Here is a tiny trained network, its code and every weight. The questions are about switching its units off for an input and a class, where a switched-off unit gives its printed mean instead of its output.

import numpy as np


def w(rows, s, z=0):
    codes = np.array(rows[::2]) - 128.0
    scale = np.full(codes.shape[1], s)
    scale[-1] = z or s
    return codes * scale


def norm(h):
    return h / np.sqrt((h * h).mean(-1, keepdims=True) + 1e-5)


def f(y):
    return np.maximum(y, 0)


def log_softmax(a):
    a = a - a.max(-1, keepdims=True)
    return a - np.log(np.exp(a).sum(-1, keepdims=True))


def net(x, mask):
    res = np.array(x, float).reshape(1, 8) / 4 @ E
    u = 0
    for l in range(3):
        y = f(norm(res) @ A[l][:, :-1].T + A[l][:, -1])
        res = res + np.where(mask[u : u + 4], y, B[l][:, -1]) @ B[l][:, :-1]
        u += 4
    return log_softmax(norm(res)[-1] @ U[:, :-1].T + U[:, -1])


A, B = {}, {}
E = w([
[128,130,128],'x0',
[126,127,125],'x1',
[127,128,127],'x2',
[146,87,26],'x3',
[221,127,158],'x4',
[151,248,134],'x5',
[127,126,127],'x6',
[128,130,129],'x7',
],0.012)
A[0] = w([
[99,163,123,43],'0.n0',
[104,178,95,36],'0.n1',
[162,208,6,2],'0.n2',
[83,103,95,118],'0.n3',
],0.014,0.005)
B[0] = w([
[109,246,132,154],'0.n0',
[97,187,169,171],'0.n1',
[89,15,232,253],'0.n2',
[77,98,140,209],'0.n3',
],0.013,0.0043)
A[1] = w([
[126,149,104,3],'1.n0',
[105,194,156,82],'1.n1',
[153,93,7,206],'1.n2',
[183,76,192,66],'1.n3',
],0.011,0.0022)
B[1] = w([
[193,172,131,128],'1.n0',
[120,108,28,223],'1.n1',
[166,235,9,205],'1.n2',
[170,68,138,254],'1.n3',
],0.011,0.004)
A[2] = w([
[2,127,120,2],'2.n0',
[41,114,126,176],'2.n1',
[203,125,122,190],'2.n2',
[189,42,111,1],'2.n3',
],0.0083,0.0042)
B[2] = w([
[252,81,168,199],'2.n0',
[28,138,141,252],'2.n1',
[196,172,143,218],'2.n2',
[184,81,175,171],'2.n3',
],0.012,0.0042)
U = w([
[28,86,194,222],'0',
[197,67,219,138],'1',
[52,251,124,126],'2',
[205,243,183,4],'3',
[60,94,16,130],'4',
[216,95,28,90],'5',
],0.022,0.0031)

Each question gives the input, the list of numbers given to net, and the class t.
The units are the neurons (one row each of A and B). Each row of codes is followed by its name. A weight is (code - 128) times the scale printed after its matrix; where a second scale follows, it is the last column's (A, B and U).
mask holds one flag per neuron, layer by layer. A switched-off neuron (its flag False) gives its mean, the last column of its row in B, instead of its output. The means were averaged over made-up inputs and are rounded, as every weight is.
A unit's drop is (log p(t) with every unit on - log p(t) with that unit switched off) / (log p(t) with every unit on - log p(t) with every unit switched off).
The circuit of an input: a set's keep is (log p(t) with only the set's units on - log p(t) with every unit switched off) / (log p(t) with every unit on - log p(t) with every unit switched off). Starting from all 12 units, units are removed one at a time, each time the one whose removal leaves the highest keep (on an exact tie, the one counted first), for as long as the keep stays at least 0.8.
units of the circuit, in order: the units of the circuit, biggest drop first
top k neurons: the k neurons with the biggest drops, biggest first
top k neurons in layer l: the k neurons of layer l with the biggest drops, biggest first
drop when u is switched off: that unit's drop, to one decimal
input [-3,-2,-8,1,8,-3,6,3], class 5: units of the circuit, in order => (0.n2)
input [-1,0,2,-5,-2,1,6,-2], class 2: top 4 neurons => (0.n2, 1.n3, 0.n3, 0.n0)
input [-7,8,-2,1,7,-3,-2,-2], class 5: top 2 neurons => (0.n2, 1.n2)
input [-6,-4,2,2,-8,2,-2,6], class 0: units of the circuit, in order => (2.n0, 1.n2)
input [2,1,4,-3,-5,1,5,-6], class 2: top 2 neurons => (0.n2, 0.n0)
input [-3,3,7,2,5,8,0,6], class 1: top 2 neurons in layer 0 => (0.n2, 0.n0)
input [4,-2,1,3,8,6,-5,-3], class 1: top 3 neurons => (0.n2, 1.n3, 1.n2)
input [8,-2,-1,-8,-1,1,-1,6], class 2: top 2 neurons in layer 2 => (2.n0, 2.n3)
input [3,-6,2,-6,-3,1,-3,-2], class 2: top 2 neurons in layer 1 => (1.n3, 1.n1)
input [-1,6,0,-3,-1,1,7,8], class 2: drop when 0.n2 is switched off => 1.3
input [5,8,3,7,-6,8,1,-5], class 0: drop when 0.n2 is switched off => 0.9
input [-2,0,4,5,3,2,3,-5], class 1: drop when 0.n2 is switched off => 1.6
